[ 154  146   64  -14 -145  -52  -58   42  209 -145  -41  -80  227  -65
 -105  250  112  -93  -56  -62  -27  251   40   66 -103 -225  -69  -40
   34  -27   10  124    0  -47  106  143   74   80   79] -> (52)
[  23 -157  171  142  -21  -17   66  -90 -121    2 -108   93 -321  212
   54 -400  -18 -178   14   44  -50  101 -121  -64  104   12  -66  133
   33  -29 -217  -51  -61 -129   26 -147   17  175  -13] -> (39)
[  80  106  117  -45  -17  -35 -107  -78  224 -231  -34 -162  201   89
  -21  160  145  -65 -253   52  -58   77  -44  141 -147 -207  -37   15
   56  -72  186  116 -212   65   60  237    3  -53   -9] -> (37)
[ -93  -60  183   87  -55  -18  -74  -50 -140   76 -178   17 -207   48
   44 -296  178 -289  179  123   66  112 -159  -65  126  117    0   12
    4  -21 -129  -44  122 -153   43  -91  -54  159 -100] -> (37)
[  20  176  133  -79    1  -54 -130  -85  168 -130   62 -210  200  -72
  -55  233  169  -97 -134   92  -43  103   -5   53 -235 -153    1   23
   73  -39  227  130  -83   76   33  233  -50   31   23] -> (37)
[  96  -24   37  -57  170  -22  122   54   59  -24  126  -26 -152  -60
   -9 -227   84  130  -80   31  -39 -109   65 -134  -43   88  -17  186
  153  -76  -25   24 -252    5   61   43   28   77   50] -> (31)
[ -61    3   76   -5  -55  -92   12   53   60  -88   41 -228  214 -112
  -43  150  128   32  -26   22  115   77   94  188 -129 -110   56   -7
  -40  -66  163   52  -12   22  -49  117   17   76   44] -> (40)
[  28  124  139 -168 -183 -119   -6  -40  196  -64   46  -96  222 -133
 -102  356    5   76  -91  -98  -18  144   54   97 -218 -126 -140  103
  -73  -89   68  150   -2 -118 -107  151    7   41    6] -> (52)
[  25   -4   47   25   32  -27   84   49   15   79  129    0 -149  -99
  -39 -101   59   -5  104   15   -3   57   11 -201   24  103  -19  157
   43  -38 -167  -18  -34  -99  -28  -91    2  222   50] -> (41)
[  94   30   97   20 -168 -108  106  -17  -42  188    5  237 -290 -128
  -39 -151  -47  -41  178 -104  -63  184  -33 -267   94  108 -127  150
   12  -17 -349   15  173 -235  -38 -178   37  266   -5] -> (41)
[  82  -56   43   19  160  -36  135   34    6  -35  117  -33 -170  -18
   17 -257   67  118  -80   52  -32 -101   41  -82  -23   68   28  163
  135  -74  -20   17 -239   28   41   19   41   89   59] -> (39)
[ 191  139   90  -31  -28   71 -116  109  276 -255 -129 -103  252   26
 -129  212  178 -182  -38   19  -17  131  -74  104  -33 -153 -121  -73
   51  -79  -51   76 -146 -126  205  229   96   -1   54] -> (55)
[ -30  -57   87  167 -274 -116   12  -34 -105  177 -188  223 -261   32
   50 -256   84 -180  192  -61   56  283 -134 -154  291   97  -34   26
  -73    8 -337  -39  246 -213  -40 -268   -6  235 -126] -> (47)
[-317 -213  207  166 -128  -51  -92   92 -269   47 -334 -137  -25  -51
   45 -301  232 -375  373  184  343   -4  -99  301  226   71   84 -266
 -183  -60  -17 -278  383 -142  -55  -22    3  202 -177] -> (52)
[ -28  -13   92  137   61  -86   79   32   12 -152  136 -220  142  -85
  -38  132   14   63  -17  114   82 -110    3  276  -93  -87  109  -44
  -59 -115  126  -50  -79   68 -120  167   95  113   81] -> (47)
[  58    8   80  -18   96  -58   90    3  -19   38   91    6 -182  -97
    6 -197   85   64    5   50  -31  -56    6 -130  -33  117    9  148
  115  -63  -42   43 -110  -32   22   12   12  109   23] -> (37)
[-108 -166  198  -14 -123  -29   80  -73  -59   96  -57   74 -241  131
   10 -179  -74  -77   91  -31   15   82 -127  -81   85  136 -176  249
 -142  -91 -286  -58   -6 -314 -183 -201  -44  180  -88] -> (55)
[-151 -243  178  104 -113    1   59  -82 -100   64  -78   14 -247  259
   49 -260  -40 -170   72   12   39  154 -140  -59  133   73 -107  225
 -146  -56 -273  -98  -28 -254 -167 -273  -61  219  -66] -> (55)
[-167   91  251  -59 -223 -164 -138   75 -199  197 -292   68  -57 -496
  -76 -120  175 -373  521  102  229  -44  -13  120   92   75  -60 -368
  -80  -37  -33 -256  722 -169   -7  176   52  276 -206] -> (55)
[ -48  -61  173  -69   83  -11   75  -42  -40   47   91  -53 -179  -10
  -23 -158   14   -7   38   64  -16  -17  -34 -106  -93  144  -80  250
   29  -74  -85   32 -131 -152  -52  -39  -59  133   18] -> (31)
[ 144  128 -241 -510  150   66 -232  161  706  -36 -118  164  -78  -22
   72 -374  535   93 -453  -89  -75 -312  124 -590  331   71 -268   95
  298  -82   56 -255 -436  198  191  237 -113 -152 -453] -> (41)
[ 221  221   82   61 -138  -93  -44  -72  229 -156   41    9  142  -32
  -97  288   -3  -75 -133  -42 -140  215  -44   31 -105 -258  -71  -22
   50  -26  -24  115  -27   13   51  169   92  107   77] -> (47)
[ -15  -94  189  -36  -85  -19   70  -47  -64  103  -51   98 -264   46
  -27 -221  -42 -124  123  -32  -30  131  -68 -160   28  104 -175  218
  -24  -46 -278  -12   31 -278  -42 -157  -24  206  -21] -> (40)
[ -86    3   47   98  -51  -87  -10   40   60  -92   74 -245  216  -71
  -24  175  143  -11  -13   62  124   96   45  176  -66 -117  116  -38
  -67  -54  143    3   -4   62  -91   76    9  122   41] -> (41)
[ -13 -123   -8  157   35  -80  101   43  -91   31   12  -35 -168   29
   85 -350  168   32  -18   41   73   70   49  -59  113   40  144   72
   87  -13  -21   -2  -86   69   40 -125    9  135   17] -> (39)
[ -11   34   65   39 -200 -132  -15  -37  156 -113  -13 -112  217   19
  -15  239   64   40 -144  -57   43  171    5  183  -44 -182   -5    5
 -108  -71   81   70  -25   -3 -123   71   24   47  -28] -> (41)
[  33    9   97   26 -161 -115   41    1  115 -126  -24  -81  172  -16
  -41  191    5   54  -86  -58   37   96    9  219  -59 -153  -42    0
  -98  -99   27   51  -21  -62  -96  100   84   53    8] -> (55)
[ -79 -103  155    2 -123  -44   32  -72  -89  151  -55   71 -260   64
   15 -253   33 -152  106  -25    1  225  -49 -203   52   88 -106  214
  -19   -1 -223    6   70 -210  -48 -224  -84  222  -46] -> (56)
[ -74 -122  179   -1 -140  -74   51 -131  -84  123  -75  106 -288  129
   46 -277  -19 -104   19  -38  -31  185  -77 -150   51   72 -129  238
  -36  -24 -206   14   21 -200  -90 -209  -79  173  -83] -> (31)
[ 369  201 -368 -408   43 -190    7  109  563  105   48  367 -251 -255
  122 -500  390  409 -564 -282 -206 -170  396 -694  216  -87 -117  106
  483   15  126  -67 -283  442  237  157   13  -67 -285] -> (39)
[ 186   65 -103 -210  134  -36   67   63  276   36  170   72 -174 -100
    0 -250  169  181 -245  -93 -133  -36  200 -430  -16    4  -94  247
  274  -16  -11   17 -295  123  119   31  -21   83  -12] -> (56)
[ -68 -244   56  147  -22  -41  157   71 -101    7  -34  -30 -159  121
   56 -298   34   27   48   -3  113   28   -7   47  154   65   30  119
  -71  -80 -163  -85  -89 -118  -86 -181   48  158    1] -> (52)
[ -12   -5  121   -8 -129  -76  -42  -39  137 -179  -81 -171  221   93
  -16  147   94  -29 -180  -15   42  149    9  239 -106 -207  -34   12
  -56  -71  140   90 -107   -7  -25  131   11  -11  -14] -> (56)
[  79  -14   17  190  -71 -130   15   -8   60 -210  -57 -146  164   83
   50  -12  143   13 -221   20   39  130   55  267  -23 -284  151 -111
   47  -34  200   71 -108  199   63  123   97   15   49] -> (39)
[-134 -212  190   51   53   75   42  -10  -70  -12  -26 -102 -175  198
    1 -233   14 -179   97   99   56   22 -122  -20   50  106  -93  202
  -84  -85 -191 -108 -131 -229  -86 -139  -47  184   -9] -> (52)
[-168 -101  128   55   -1   -1   -3  -41  -31   70   33  -70 -144   81
   23 -129   88 -115   94  100   70   43 -134  -98   94  161  -20  173
  -89  -64 -142  -82  -53 -152 -149 -141 -101  182  -81] -> (47)
[ 204  -21 -143  -49  105  -76  155  133  163   10  112   83 -174  -84
   36 -340  161  238 -196 -104  -55  -34  211 -276   83   -5   16  149
  241  -26  -36   10 -257  142  136  -18   71   80   31] -> (56)
[  41   40   98   32   -9  -51  -32    8  104 -182   -3 -200  189   -4
  -45  101  120  -65 -114   54   25   96   46  185 -143 -205   27  -35
   41  -48  162   63  -95   69   63  180   42   50   69] -> (56)
[  43   81   61   54 -101  -66  -43   16  160 -143   20 -156  224  -25
  -61  236  105  -60  -71    3   23  169   12  129  -80 -193   10  -33
  -27  -47   69   57  -33   14   -9  118   42   93   52] -> (41)
[  39  -97  113  109   22   11  104   45  -46    0    1   38 -191   50
  -26 -192   -7  -78  126   37    9   19  -97  -57  104  100  -58  118
  -14  -77 -263  -66  -65 -194  -15  -99   64  192   38] -> (41)
[ -84  126  157 -113  -59  -28 -103  -32  156  -61  104 -246  240 -120
 -115  355  107 -106   19   57   30  144   -1   42 -230  -76  -65   84
  -60  -57  106   80    2  -85  -87  138  -77  119   32] -> (55)
[  87  100  110  -55  -76  -55  -68  -21  195 -193  -63 -134  224   23
  -52  176  133  -33 -180   -4  -16  134    3  161 -138 -187  -53    3
   36  -65  134  144 -138    1   78  205   24  -37   14] -> (31)
[  87  -71   91   54  -61  -77  144   32  -93   92  -26  130 -259  -49
   -9 -286   -3  -12  106  -59  -15  120   24 -134   63   65  -58  129
   62  -27 -234   21   41 -154   46 -135   64  199   46] -> (56)
[ -39   59  132  -56   64 -100    2  -67   86 -139  131 -245  163  -85
  -13  163   79   93 -164  101   11 -100   30  196 -238  -95   52   55
   10 -108  281   73 -153  104 -100  241   -3    4   21] -> (37)

[ 334    4 -111   89 -176   43  -59   -6 -186   42  -28  206 -114   11
  -50  168  -20 -123  202 -139  135 -154   74  -59  -32   66 -133 -254
  101  122  -85  -18  -57   67 -214  160   60  111  186] -> <51>
[-102   26  -70   21 -111 -140   -3  203 -190   92  158  176 -186  -27
 -216   92  160 -122   93  -72   41 -248 -209  -17 -115   84  -91 -157
    6   -9  -97    3  -72   90   92  171  -12   17   15] -> <36>
[-215  141  -81 -176  -25   76 -175   97  322 -160   52 -214  -18  168
  119  -90 -197  130 -181  207 -348  125   -2   80  -41 -118  -33  163
   -6 -132  217   -3  104  100  187 -214   93 -203  -36] -> <48>
[ 306 -113 -110  124 -166   54  -12   20  -61  120  -48   76  -42  -81
   21  196    2  -45   75  -83   33  -58   80  -48  -20   28  -59 -181
  159   72 -106  -61  -31   19  -83   99   12  -27  106] -> <47>
[ 391  -88 -176  123 -128   -2  -13   76 -199  143  -63  239 -104  -39
  -47  174   57  -97  197 -178  123 -238   95  -58   10  190 -129 -288
  239  108   -7  -48  -75   -8 -220  230  -29  107  128] -> <43>
[-306   16  305   46  117   10  -82  -72  -38  138    4    1  109   -7
 -123  -96   27  -16 -255   72  -44  569  -20 -238  -88  -54  129  150
  -33  -19   15   88 -169   10 -209   68 -382 -125   76] -> <44>
[ -61  194 -293    6  -13  -94  -58   65   73    3  -56  171 -270   92
  -12   51  125 -162   31  -24   20 -269 -148  101   24  106 -148  -66
   72  -50  -41   27  -29  -45   21  -35   31 -171   85] -> <48>
[  63 -341   88    8 -143  111  211   -4   97  159   40 -213  -44 -166
   -4  162  -64   87  -22    4   43  111   53 -157 -105    3   61  -47
  221  -40 -149  -70   73  -31  146  -38    4 -177   14] -> <47>
[-283  -20  312   49  100   78 -119  -75  -14  104  126  -93   11  -38
  -68 -131 -121   60 -253   -5  -98  602  -26 -178 -100 -208   49   98
 -144   31  -70   21 -129   26  -79   44 -262  -97   67] -> <46>
[ -41 -105  -36    0  -34   83   94    1   57  -20  -72 -173  120 -143
   54   98 -129   -6  -92  148  -28   26   47 -148  -17  109   23 -100
  105  -12  -78  100  -73   65   18  -26  -31  -10   15] -> <48>
[ -70   10  -21  -20   -9 -146   11  258 -187   21  227   58 -177 -101
 -161  -16  -61   -7   87 -160   38 -303 -186  -67  -47   26  -58 -232
  -82  -42  -83   34  -86   21   88  151   -8  180  -14] -> <57>
[  75  207 -249  -25 -150  -89 -128   69  346  -19 -107   33 -126  138
  116  123   96  -29  -76   86 -167 -115  -93  155   33 -166   74  177
   69 -212   15  -50  141  -82  123 -258   79 -421   66] -> <36>
[ -11   42 -131   23  -68   14   16  -28  121    5 -237  -89  158  -41
   57  163   32 -124 -112  202  -31  -45   59  -91  -28  176   37  -51
  166  -67  -59  129 -113   93 -121 -127   22 -104   97] -> <46>
[-323   98  291   -5   19   17 -174  -26  -29   80  123   22  -23  115
 -159 -101   22  -17 -177   29  -86  511  -67 -143 -159 -160   39  155
 -110  -12   20   20  -98  105 -120   38 -227 -127   89] -> <47>
[  51  242 -196    6 -112 -142 -101   56  287   25 -141   41 -164  136
   55  123  149 -111  -46   -9  -21 -173  -99   84    5 -100   73  103
   69 -230  -77   -4   46  -83  -29 -285   88 -339  139] -> <43>
[-112 -229   62  -39   -4  121  134   -5  -21   84   90 -125 -108  -98
  -54   11 -121   48  -22    5   25  112   21 -140  -94  112  -91 -110
  143   52  -46   -6  -17   20   85   77  -39  -31    9] -> <57>
[   1 -140   88  -34 -157  117  137  -70   77  -36 -107 -227  234 -132
   22  189 -129  -10  -77  239    4  120   94 -220  -94   54  141  -28
  113  -51 -112  119  -21  132  -16  -99   26  -53   67] -> <51>
[  70  -71   12    8 -116   61    9    5  115   39 -111 -153  140  -45
   47  137  -58    5  -88  114  -59   89  106 -129  -63   34   81  -21
  152  -67  -25   37  -34   80  -80  -99   10  -86   73] -> <43>
[-374  -79  367  -56  114   67   24  -44  -20   41  123 -192   80  -73
 -117 -135 -173   75 -218   74  -26  491  -25 -285 -120  -74  111   78
  -87  -34  -34  106 -122   47  -62   17 -250  -11   28] -> <57>
[ 103  108  -86 -164 -125   21 -169  137  295 -100  -40  -88   48  212
  107    4 -127  146  -56  140 -281   17  101   42   -3  -88   84  173
  148 -188  335  -47  168   25   18 -177   51 -196   12] -> <47>
[   8  145 -192 -144  -49   10 -206  158  333 -110    6 -106  -49  176
  157  -54 -155  153 -120  121 -359  -27   23  145   30 -121  -10  143
   67 -164  284  -60  148   -4  150 -190   90 -229  -27] -> <46>
[ 361  -27 -226  138 -184   42  -60    3  -97   79  -91  196  -71  -40
   30  221   38 -114  125  -67   39 -156   65   14   14   65 -119 -211
  151  113  -92  -44  -37   32 -113  138   38  -18  135] -> <36>
[ -29   49 -110 -112  -40   78 -168  155  298 -146   70 -234   75   36
  197  -57 -284  220 -189  172 -407  100   35   78   37 -195   31  111
  -22 -116  208  -35  119   40  236 -146   43 -149  -89] -> <48>
[ 424  -33 -246  136  -74  -39  -49  162 -180   40   53  183 -152 -142
   48  106 -123  -11  180 -257   58 -357    7    5  115   15 -126 -351
   42   92  -87  -46  -58  -80  -64  220   -1  191   63] -> <48>
[-346  -84  326   29  109   61   18  -75  -79   95   79 -131   95 -125
 -119  -82  -99    7 -231   68    0  495  -36 -274 -116  -44   83   28
  -87   22 -121  113 -185   58  -96   69 -274  -15   50] -> <57>
[-126 -184    5  -47  -52   74  125   25   22  108   74 -100 -178  -38
  -80   53  -17   -1    6   -6   36    7  -18  -84 -132  135 -115  -96
  180    7  -60  -29    3   37  107   14   43 -100   28] -> <46>
[-110  131  -31 -155  -46   32 -177  108  319 -108   39 -203  -18  162
  104  -71 -183  143 -157  124 -303  108   19   54  -43 -166   33  161
    3 -175  194  -24  107   53  111 -240   96 -199    5] -> <46>
[-105 -227  110  -55  -89   71  133   58   27  111  149 -190 -167  -68
  -93   53  -80   57    9  -58   42   40  -17 -125 -167   28  -56  -99
  125  -28 -112  -53   25   50  136  -23   80  -63   25] -> <44>
[-358  -42  311  -12  122   80  -52  -54  -47   57  118 -117   62  -50
 -100 -142 -139   53 -235   71  -80  532  -27 -226 -106  -84   49   72
 -102   26  -15   82 -143   62  -70   74 -274  -28   31] -> <57>
[  32  -16   50   40 -125 -101    1  158 -167   53  188   76 -108 -111
 -148   87  -17  -28   76 -123   54 -132 -155  -88  -78 -108   28 -152
 -101  -26 -176    3  -43   38   66  124  -18   68   42] -> <51>
[ -67  161  202 -287  -78    7  -32   34   30 -180    2  -33   18  274
 -147  -66 -177   13  124   77   81   -3   94 -230 -119   88  100   66
   90 -169  285  133   56  115 -287 -108   35  109  154] -> <51>
[-223  -21  353  -11  -23   70 -131    5  -15   65  163 -131   57   29
 -111  -76 -117   81 -176   12 -111  516    6 -193 -169 -215   84  100
 -110  -18   -9    0  -74  128  -77   13 -160  -42   61] -> <47>
[ 350   61 -248  157 -217  -30 -107   71 -168   59  -25  238 -138  -32
  -24  230   68 -169  177 -144   71 -301  -15   48  -15   26 -160 -290
   47  109 -178  -41  -78   87 -104  145  122   67  155] -> <36>
[ 171  151 -165 -129 -129  -42 -167  176  307  -95  -87  -73   52  178
  132   45  -94  113  -44  108 -258 -129   79   64   34  -76  105  126
  146 -227  284  -29  143   -4    0 -213   84 -182   22] -> <43>
[-100 -301   30  -22  -31  106  214   45  -30   98  171 -147 -201 -173
  -56   43 -121   65   26  -58   71    3  -48 -123  -85   82 -107 -161
  130   47 -141  -41   24  -23  227   94  -13  -39  -36] -> <48>
[ 224   -5 -263  121  -51   37  -27  -15 -188  106  -45  268 -291    3
  -42  112   55 -181  187 -194  164 -243   17   21    7  218 -302 -324
  169  183 -103  -32 -109   -5 -164  210   37   67  163] -> <57>
[-195   -4  318   25  -27   87  -99 -110  103   62   59 -136   91   -8
  -27  -28  -98   60 -245   89 -106  612   -2 -180 -109 -292  167  204
 -118  -47  -90   17  -36   39  -52  -78 -206 -218   88] -> <36>
[ -60  153 -130 -130  -44   21 -240  156  281 -102   60 -110  -55  177
  118  -78 -157  145 -138  107 -370   51    5  133  -11 -152  -39  132
    6 -129  256  -61  112   52  146 -157   84 -192  -23] -> <46>
[ -57  105  103 -243  -45  -39    2   93   96  -65    1  -61 -128  250
 -126  -56  -91   12  118  -36   97 -134   64 -159 -114  139   28   13
  181 -197  226   61   50   38 -220 -154   89   33  134] -> <44>
[-142 -301  130  -54  -85  121  183   15   21  148  166 -209 -215  -84
 -103   54  -74   60   12  -63   71  100   -9 -136 -192   56  -99 -103
  164   11 -138  -75   35   45  171   -3   78  -96   22] -> <44>
[   9   97 -120  -36  -93  -81   -8   55  315   21 -110 -113  -80   48
   79  106   38  -15  -93   50  -57  -99  -55   17   -8  -83  116  104
  101 -236  -61    5   70  -80   55 -293   79 -315   78] -> <44>
[  67  213 -271   50 -167 -117 -123   54  356   42 -105   23 -205  101
  115  167  167  -88  -87   13 -114 -142 -145  183   12 -211   46  138
   34 -209 -147  -73  105  -89  146 -306  131 -468  100] -> <47>
